Here is a tiny trained network, its code and every weight. The questions are about switching its units off for an input and a class, where a switched-off unit gives its printed mean instead of its output.

import numpy as np


def w(rows, s, z=0):
    codes = np.array(rows[::2]) - 128.0
    scale = np.full(codes.shape[1], s)
    scale[-1] = z or s
    return codes * scale


def f(y):
    return y / 2 * (1 + np.tanh(0.7978845608 * (y + 0.044715 * y**3)))


def log_softmax(a):
    a = a - a.max(-1, keepdims=True)
    return a - np.log(np.exp(a).sum(-1, keepdims=True))


def net(x, mask):
    res = np.array(x, float).reshape(1, 5) / 4 @ E
    y = f(res @ A[0][:, :-1].T + A[0][:, -1])
    res = res + np.where(mask, y, B[0][:, -1]) @ B[0][:, :-1]
    return log_softmax(res[-1] @ U[:, :-1].T + U[:, -1])


A, B = {}, {}
E = w([
[149,172,186,91,200,131,84,96,96,141,125,107],'x0',
[163,91,115,130,73,136,124,66,17,172,81,113],'x1',
[88,188,194,90,43,148,95,117,162,102,126,113],'x2',
[181,9,206,181,110,161,116,85,150,69,186,73],'x3',
[204,207,101,144,115,141,207,84,129,101,121,105],'x4',
],0.011)
A[0] = w([
[160,71,93,142,185,126,160,125,120,104,127,120,92],'N1',
[172,143,227,108,210,138,98,97,99,115,136,111,52],'N2',
[179,43,191,155,129,140,136,101,159,95,157,104,2],'N3',
[159,83,154,132,76,131,120,90,54,132,118,118,28],'N4',
[163,63,118,145,192,116,145,123,122,135,135,129,74],'N5',
[213,162,139,150,118,140,199,90,149,93,138,106,50],'N6',
[134,123,166,142,191,129,148,148,250,89,155,127,36],'N7',
[95,52,162,124,137,129,83,138,127,131,131,131,41],'N8',
[149,104,101,146,201,139,142,127,122,135,143,126,93],'N9',
[128,56,81,146,36,133,170,148,180,105,140,135,62],'N10',
[128,147,220,115,34,134,108,104,157,103,136,110,75],'N11',
],0.019,0.0066)
B[0] = w([
[130,173,167,122,52,147,119,140,181,106,148,132,201],'N1',
[156,142,154,248,231,92,169,44,163,129,111,83,222],'N2',
[91,215,61,63,174,107,139,169,105,158,92,166,246],'N3',
[176,69,77,110,61,137,156,110,29,132,127,116,208],'N4',
[131,161,167,140,35,161,120,143,184,105,148,135,201],'N5',
[52,27,139,90,196,114,53,185,132,149,143,155,216],'N6',
[178,67,80,109,49,140,149,103,16,143,117,118,251],'N7',
[81,35,138,88,200,121,73,175,136,133,151,143,209],'N8',
[126,164,154,114,70,153,135,129,162,93,133,120,189],'N9',
[162,157,175,236,237,96,160,35,157,130,111,76,237],'N10',
[138,188,170,129,13,170,124,158,208,94,155,143,240],'N11',
],0.014,0.018)
U = w([
[122,157,187,132,45,183,113,140,213,89,164,133,76],'0',
[181,63,99,116,72,151,146,93,39,133,135,98,89],'1',
[137,138,167,198,188,105,148,70,174,129,119,86,30],'2',
[79,231,51,67,169,105,160,171,142,155,84,176,254],'3',
[49,2,182,112,163,135,37,170,172,129,178,140,183],'4',
],0.0089,0.0045)

Each question gives the input, the list of numbers given to net, and the class t.
The units are the neurons (one row each of A and B). Each row of codes is followed by its name. A weight is (code - 128) times the scale printed after its matrix; where a second scale follows, it is the last column's (A, B and U).
mask holds one flag per neuron, in row order. A switched-off neuron (its flag False) gives its mean, the last column of its row in B, instead of its output. The means were averaged over made-up inputs and are rounded, as every weight is.
A unit's drop is (log p(t) with every unit on - log p(t) with that unit switched off) / (log p(t) with every unit on - log p(t) with every unit switched off).
The circuit of an input: a set's keep is (log p(t) with only the set's units on - log p(t) with every unit switched off) / (log p(t) with every unit on - log p(t) with every unit switched off). Starting from all 11 units, units are removed one at a time, each time the one whose removal leaves the highest keep (on an exact tie, the one counted first), for as long as the keep stays at least 0.8.
circuit, biggest first: the units of the circuit, biggest drop first
unit that matters most: the unit with the biggest drop
k most important neurons: the k neurons with the biggest drops, biggest first
drop when u is switched off: that unit's drop, to one decimal
input [-2,-7,-1,-5,-3], class 1: unit that matters most	N7
input [3,6,0,-4,-7], class 4: 3 most important neurons	[N7, N8, N3]
input [6,-7,8,-8,6], class 0: 2 most important neurons	[N3, N11]
input [-8,-8,5,-1,5], class 1: 2 most important neurons	[N7, N2]
input [4,-1,0,6,-6], class 3: 2 most important neurons	[N3, N6]
input [-5,-4,-4,3,-4], class 2: 2 most important neurons	[N10, N11]
input [-8,0,6,-6,-1], class 2: 2 most important neurons	[N10, N3]
input [-7,-4,0,6,-6], class 2: 2 most important neurons	[N10, N6]
input [6,-2,-4,6,7], class 4: 2 most important neurons	[N6, N10]
input [5,-5,1,-4,3], class 1: 3 most important neurons	[N10, N3, N7]
input [8,6,-8,-6,4], class 0: 3 most important neurons	[N10, N9, N5]
input [-5,-4,-8,6,-1], class 0: 2 most important neurons	[N5, N1]
input [-7,-7,1,1,3], class 1: 2 most important neurons	[N7, N2]
input [7,4,-7,1,8], class 4: circuit, biggest first	[N6]
input [5,-7,7,-7,8], class 4: 3 most important neurons	[N6, N3, N4]
input [-8,5,7,-7,-7], class 2: drop when N3 is switched off	0.5
input [-3,-7,-1,-3,4], class 1: drop when N11 is switched off	0.0
input [-8,-2,-2,2,-4], class 2: drop when N10 is switched off	2.6
